Here is a tiny trained network, its code and every weight. The questions are about switching its units off for an input and a class, where a switched-off unit gives its printed mean instead of its output.

import numpy as np


def w(rows, s, z=0):
    codes = np.array(rows[::2]) - 128.0
    scale = np.full(codes.shape[1], s)
    scale[-1] = z or s
    return codes * scale


def norm(h):
    return h / np.sqrt((h * h).mean(-1, keepdims=True) + 1e-5)


def f(y):
    return y / 2 * (1 + np.tanh(0.7978845608 * (y + 0.044715 * y**3)))


def log_softmax(a):
    a = a - a.max(-1, keepdims=True)
    return a - np.log(np.exp(a).sum(-1, keepdims=True))


def net(x, mask):
    res = np.array(x, float).reshape(1, 7) / 4 @ E
    u = 0
    for l in range(3):
        y = f(norm(res) @ A[l][:, :-1].T + A[l][:, -1])
        res = res + np.where(mask[u : u + 4], y, B[l][:, -1]) @ B[l][:, :-1]
        u += 4
    return log_softmax(norm(res)[-1] @ U[:, :-1].T + U[:, -1])


A, B = {}, {}
E = w([
[122,161,143,185,80,106,53,90,101,58,94,124],'x0',
[84,189,173,178,68,146,143,212,71,159,200,141],'x1',
[126,118,120,98,103,165,175,112,36,103,98,131],'x2',
[157,138,62,115,115,137,123,193,139,90,100,108],'x3',
[148,183,124,146,173,188,143,115,142,90,155,116],'x4',
[109,130,128,132,106,145,137,115,149,134,120,109],'x5',
[254,98,174,195,102,133,181,127,118,164,97,78],'x6',
],0.0089)
A[0] = w([
[91,109,136,59,108,193,191,63,34,73,102,134,73],'0.n1',
[209,133,97,34,121,113,130,36,195,94,83,177,95],'0.n2',
[99,151,254,117,160,121,133,9,113,196,144,175,85],'0.n3',
[156,165,151,155,221,246,135,99,125,46,187,98,2],'0.n4',
],0.0059,0.0032)
B[0] = w([
[180,187,110,160,127,63,183,121,160,152,57,196,230],'0.n1',
[56,87,154,218,120,158,116,227,99,108,176,109,253],'0.n2',
[156,135,10,110,106,149,96,252,151,88,89,66,229],'0.n3',
[94,138,83,141,93,17,181,52,130,128,233,45,183],'0.n4',
],0.011,0.004)
A[1] = w([
[118,156,153,157,151,83,58,132,255,162,160,121,40],'1.n1',
[121,175,173,157,107,94,58,86,96,63,80,89,121],'1.n2',
[145,51,119,119,69,72,99,138,113,166,107,166,2],'1.n3',
[88,73,159,77,72,47,112,143,112,152,114,116,27],'1.n4',
],0.0086,0.0039)
B[1] = w([
[167,166,97,116,92,78,254,100,27,117,42,188,246],'1.n1',
[106,110,126,28,232,182,204,177,121,253,140,90,253],'1.n2',
[97,163,70,111,91,75,147,55,100,85,201,35,184],'1.n3',
[113,192,108,149,137,179,180,52,131,41,213,65,173],'1.n4',
],0.0095,0.004)
A[2] = w([
[118,193,100,194,98,146,164,176,88,102,147,154,255],'2.n1',
[2,176,70,86,132,143,70,96,138,77,129,244,81],'2.n2',
[135,31,95,133,219,127,120,18,170,72,56,119,83],'2.n3',
[235,77,223,169,49,151,109,96,97,132,118,58,100],'2.n4',
],0.0069,0.0043)
B[2] = w([
[82,59,104,130,132,119,61,110,124,108,95,151,254],'2.n1',
[247,113,201,166,120,129,119,101,181,154,126,74,199],'2.n2',
[32,177,196,185,65,189,117,146,73,131,180,244,162],'2.n3',
[133,150,156,100,168,130,70,89,218,103,155,173,172],'2.n4',
],0.012,0.0084)
U = w([
[16,132,239,200,49,171,68,210,89,116,215,212,108],'0',
[222,152,245,70,131,136,81,31,217,137,144,121,138],'1',
[160,188,106,135,67,55,201,77,77,108,28,229,107],'2',
[85,196,71,132,74,100,168,36,135,54,255,33,93],'3',
[109,64,95,110,137,128,95,116,147,167,106,96,255],'4',
[93,102,145,15,167,163,208,169,147,212,163,105,94],'5',
[164,120,49,109,69,147,64,217,162,90,72,44,86],'6',
],0.009,0.0061)

Each question gives the input, the list of numbers given to net, and the class t.
The units are the neurons (one row each of A and B). Each row of codes is followed by its name. A weight is (code - 128) times the scale printed after its matrix; where a second scale follows, it is the last column's (A, B and U).
mask holds one flag per neuron, layer by layer. A switched-off neuron (its flag False) gives its mean, the last column of its row in B, instead of its output. The means were averaged over made-up inputs and are rounded, as every weight is.
A unit's drop is (log p(t) with every unit on - log p(t) with that unit switched off) / (log p(t) with every unit on - log p(t) with every unit switched off).
The circuit of an input: a set's keep is (log p(t) with only the set's units on - log p(t) with every unit switched off) / (log p(t) with every unit on - log p(t) with every unit switched off). Starting from all 12 units, units are removed one at a time, each time the one whose removal leaves the highest keep (on an exact tie, the one counted first), for as long as the keep stays at least 0.8.
circuit, biggest first: the units of the circuit, biggest drop first
top k neurons: the k neurons with the biggest drops, biggest first
input [7,-4,4,7,3,-2,-4], class 5: top 3 neurons : 1.n2, 0.n3, 2.n1
input [1,4,1,-3,6,6,8], class 1: circuit, biggest first : 2.n4
input [2,-8,-2,8,0,-5,4], class 0: top 2 neurons : 2.n3, 0.n3
input [6,-8,-7,3,0,-8,-3], class 0: top 3 neurons : 2.n3, 0.n2, 0.n1
input [-4,6,1,7,-2,-7,-4], class 4: top 2 neurons : 2.n3, 0.n2
input [3,3,-8,6,5,0,8], class 1: circuit, biggest first : 2.n4, 0.n3
input [-1,4,-3,-1,-5,-5,5], class 1: top 4 neurons : 2.n4, 0.n4, 1.n2, 0.n2
input [-3,-5,4,6,-8,-4,0], class 3: circuit, biggest first : 1.n3, 1.n4
input [3,6,-8,4,7,2,4], class 2: circuit, biggest first : 1.n1, 0.n2
input [-4,4,5,-6,1,-8,-8], class 1: circuit, biggest first : 2.n2, 0.n2
input [-8,-6,-5,7,8,7,7], class 3: circuit, biggest first : 0.n4, 1.n2, 2.n2
input [-6,5,-5,-7,4,-6,6], class 6: top 3 neurons : 0.n3, 1.n2, 2.n3
input [2,-6,-4,5,8,-8,3], class 3: top 3 neurons : 0.n4, 0.n3, 0.n1
input [7,0,-5,-3,4,-6,5], class 5: circuit, biggest first : 1.n2
input [-2,2,-6,4,-6,-7,7], class 1: circuit, biggest first : 2.n4, 0.n3
input [-5,0,-7,-7,-1,3,-4], class 2: top 3 neurons : 1.n1, 0.n2, 1.n2
input [-8,-8,5,3,2,5,8], class 0: circuit, biggest first : 2.n3, 1.n2, 0.n3, 1.n1
input [6,-7,7,-3,4,-4,1], class 0: top 4 neurons : 2.n3, 1.n1, 0.n2, 0.n1
input [7,5,2,-3,-6,2,5], class 5: top 2 neurons : 1.n2, 0.n2
input [1,-5,-2,1,-4,-2,7], class 1: circuit, biggest first : 2.n4
input [-5,-4,1,-3,-6,6,5], class 3: top 2 neurons : 1.n3, 1.n4
input [-7,1,-7,6,-7,-5,-4], class 2: circuit, biggest first : 1.n1, 0.n3
